[145 141 148 126 150 136 148]
126, 150

[128 128 127 128 127 150 129]
128, 150

[103 156 152 116 140]
152, 156

[[139 127 131 132 130 131 125]
 [119 117 142 123 101 155 151]
 [131 126 126 127 124 129 132]]
123, 155

[101 119 129 134 100]
129, 134

[131 129 135 123 105 129 121]
123, 135

[133 132 149 118 130]
149, 149
---
[[146, 147, 110, 127, 136],
 [112, 114, 150, 115, 148],
 [123, 126, 108, 137, 104]] -> 110

[[129, 129, 128, 156, 136, 112, 109],
 [131, 123, 122, 138, 130, 121, 118],
 [122, 131, 123, 108, 126, 144, 140]] -> 128

[[101, 126, 141, 133],
 [139, 127, 126, 124],
 [111, 120, 118, 135]] -> 141

[[143, 125, 124, 137, 139, 132],
 [144, 128, 139, 139, 126, 121],
 [133, 150, 135, 134, 107, 128]] -> 124

[[117, 106, 143, 123, 144, 141, 115],
 [126, 107, 126, 124, 130, 133, 125],
 [104, 137, 127, 117, 125, 128, 132]] -> 143

[[123, 118, 117, 126],
 [139, 142, 143, 145],
 [146, 141, 138, 151]] -> 117

[[108, 124, 134, 108, 127],
 [133, 126, 144, 110, 139],
 [106, 147, 139, 140, 125]] -> 134

[[106, 135, 117, 131, 123, 132],
 [126, 123, 114, 114, 115, 142],
 [127, 122, 112, 112, 113, 142]] -> 117
---
[103 107 141  99] Answer: 103

[[138 112 137 123 118 120]
 [135 132 129 136 137 149]
 [123 150 124 140 126 129]] Answer: 118

[[128 154 100 107 152]
 [138 136 134 132 125]
 [121 119 127 125 125]] Answer: 107

[141 134 134 137 115 130 150] Answer: 130

[142 122 107 138 141] Answer: 122

[131 124 129 105 110 120] Answer: 110

[[143 124 106 120 124]
 [155 100  99 120 119]] Answer: 100
---
[[121 115 111 157 140 119]
 [101 134 138 154 134 144]] result: 157, 101

[[106 127 129 125]
 [154 129 128 126]] result: 154, 106

[141 112 108 144 150] result: 150, 108

[[153 143 124 139 135 103]
 [130 134 136 120 123 128]
 [120 117 115 134 114 134]] result: 153, 103

[119 126 118 101 127 158 143] result: 158, 101

[124 115 147 140 156 144 137] result: 156, 115

[[108 115 108 146 153]
 [123 110 117 118 106]
 [107 115 114 155 158]] result: 158, 106

[[128  98 141 140 138]
 [108 118 114 101 145]] result: 145, 98

[106 138 145 111] result: 145, 106
---
[[124 129 131 131 127 152 131 122]
 [123 127 127 128 129 121 128 131]
 [125 128 130 130 128 141 130 125]
 [123 127 125 126 130 110 126 134]
 [126 128 129 129 128 135 129 126]]	125

[[120 126 130 125 138 125 116 124 112 139 128 122 123 132 151]
 [120 127 123 133 130 113 116 118 116 127 129 122 123 116 109]
 [136 118 128 126 144 123 116 124 106 135 129 122 123 138 130]
 [129 121 129 124 142 126 116 125 109 137 129 122 123 137 142]
 [109 132 129 128 133 122 116 122 115 138 127 122 123 123 147]
 [130 122 123 130 136 115 116 120 112 127 129 122 123 124 107]
 [137 118 126 128 141 121 116 122 108 132 130 122 123 132 116]
 [107 134 127 132 127 116 116 119 118 133 128 122 123 113 128]
 [120 126 131 125 138 125 116 124 112 139 128 122 123 132 151]]	136

[[146 130 152 131 144 116 129 118 141 140]
 [120 145 137 116 107 123 133 104 151 140]
 [133 114 121 145 141 149 120 143 153 132]
 [130 153 149 139 137 150 130 126 133 121]
 [121 110 137 132 142 151 116 140 108 114]]	133

[[128 136 128 129 128 128 127 128 129 129 129 127 128]
 [127 100 128 128 128 128 129 128 127 138 122 119 128]
 [127 138 128 128 128 128 128 129 129 138 124 128 128]
 [129 134 128 129 128 127 128 128 130 128 122 130 128]
 [131 134 128 128 128 128 127 128 122 122 135 126 128]
 [128 133 128 129 128 128 126 128 132 119 123 125 128]
 [127 135 128 128 128 128 128 127 126 128 131 124 128]
 [128 138 128 128 128 128 129 128 130 128 129 122 128]
 [129 136 128 128 128 127 127 128 127 124 133 125 128]
 [129 120 128 129 128 129 128 128 125 133 132 125 128]
 [129 123 128 128 128 128 128 128 125 126 130 123 128]]	127

[[146 136 120 129 134 132 121 139 117]
 [132 115 122 129 128 127 130 125 131]
 [143 138 133 139 131 156 143 143 113]
 [140 133 122 128 132 138 132 129 116]
 [136 134 132 134 131 120 120 133 120]
 [133 125 129 129 129 132 123 130 126]
 [129 124 119 125 136 111 124 113 123]]	143

[[134 107 106 109 134 129 114 132 135 119 125 110]
 [140 118 117 119 138 138 120 138 139 132 135 121]
 [130 133 135 137 130 128 135 131 122 135 131 138]
 [141 121 119 118 140 129 129 141 132 122 123 117]
 [121 128 132 135 119 132 120 121 130 140 141 136]
 [140 118 117 117 140 131 124 140 134 124 125 118]
 [125 125 128 130 123 140 124 125 135 149 148 132]]	130

[[127 129 120 146 140 134 134 120 118 120 126 131]
 [131 123 123 111 131 127 134 121 118 128 127 130]
 [122 130 131 123 140 131 134 136 133 131 134 124]
 [132 133 141 118 138 124 139 127 130 131 141 128]
 [135 130 125 108 121 126 135 135 136 122 127 138]
 [132 124 124 120 120 128 119 129 121 125 121 132]
 [126 134 133 123 122 125 127 130 138 129 122 122]
 [128 130 114 150 126 127 125 129 132 131 133 130]
 [126 120 123 127 116 132 129 127 127 124 122 126]
 [125 124 116 136 127 122 125 129 136 135 124 122]
 [126 129 126 118 127 127 114 125 136 126 131 123]
 [128 125 138 126 147 135 126 131 130 136 127 122]]	122
---
[[115 119 131 125 105 126]
 [114 118 136 135 107 136]] -> 131

[129 114 137 150 142 116 154] -> 137

[134 115 107 154] -> 107

[[138 106 124 120 129 130 146]
 [116 139 125 114 149 130 102]] -> 124

[112 116 153 116] -> 153

[[112 121 115 142 134 127 130]
 [117 123 136 119 121 135 134]
 [127 124 117 141 129 146 157]] -> 115

[[143 140 114 141]
 [108 124 158 112]
 [109 144 132 125]] -> 114
---
[[103 129 133 104]
 [112 123 138 137]
 [130 123 133 145]] value 137

[[129 118 118 121 138 154]
 [121 135 144 139 121 113]] value 113

[[110 127 147 132 102 125 134]
 [139 123 138 133 149 128 131]
 [138 103 119 122 154 127 131]] value 131

[[150 105 129 128 148 108 149]
 [103 148 124 109 139 145 145]] value 145

[[131 125 127 119 154 133]
 [134 118 124 110 113 139]] value 139

[[142 111 125 122 125]
 [124 138 125 132 119]
 [149 130 133 132 127]] value 119

[[141 140 101 122 104]
 [108 136 105 151 122]] value 122

[[118 121 138 112]
 [126 116 114  99]] value 99
---
(127, 103, 119, 131) gives 127, 131
((150, 118, 135, 145, 117), (138, 119, 133, 130, 115)) gives 150, 115
((131, 145, 127, 126, 131, 116, 139), (125, 145, 128, 132, 122, 154, 100)) gives 131, 100
((132, 125, 152, 111), (130, 135, 150, 136), (136, 136, 131, 146)) gives 132, 146
((118, 120, 133, 141, 106, 141, 111), (126, 126, 129, 139, 122, 138, 124)) gives 118, 124
(152, 132, 126, 151) gives 152, 151
((145, 125, 115, 120), (100, 131, 139, 133), (142, 125, 121, 123)) gives 145, 123
---
[[147 131 132 127]
 [101 130 113 123]
 [117 128 120 122]] Answer: 130

[[128 125 130 135 132 125 132]
 [129 136 126 122 126 128 101]
 [129 131 128 131 131 126 111]] Answer: 136

[[138 128 113 129]
 [111 146 139 123]
 [104 129 148 125]] Answer: 146

[[116 139 146 105]
 [127 136 120 156]
 [127 129 129 128]] Answer: 136

[[105 133 120 118 132]
 [124 127 130 126 125]
 [123 127 129 130 128]] Answer: 127

[[144 120 154 147 137]
 [111 136 100 107 119]
 [137 124 142 139 131]] Answer: 136

[[103 140 105 134 126 141]
 [110 129 141 122 129 125]
 [137 131 132 136 113 137]] Answer: 129

[[123 123 154 124 106]
 [124 121 137 131 116]
 [124 124 146 126 113]] Answer: 121
---
[[119 156 144 139]
 [121 129 143 116]]	144

[[114 153 111 133 120]
 [126 156 127 138 124]]	111

[[116 144 128 134 131 130 107]
 [120 150 137 126 126 114 109]]	128

[[129 126 128 152 126 150]
 [116 120 141 127 129 131]]	128

[[104 107 115 119 123 127]
 [128 131 131 129 130 129]]	115

[[151 104 121 156 151 147]
 [118 122 157 107 129 151]]	121
---
[123 124 122 126 119 105 137] ==> 126, 137

[[118 135 148 110 124]
 [151 139 109 113 139]
 [113 138 106 135 155]] ==> 109, 155

[137 101 113 105 151] ==> 113, 151

[151 144 135 107 122 114 108] ==> 107, 151

[146 137 117 138  99] ==> 117, 146

[124 112 121 123 102 127 141] ==> 123, 141

[106 125 119 119 108 139 112] ==> 119, 139

[137 104 109 124 129 126 127] ==> 124, 137

[105 106 118 114 141 129 125] ==> 114, 141

[[119 142 112 127 133 125 153]
 [126 132 129 130 129 130 128]
 [128 128 128 128 128 128 128]] ==> 130, 153
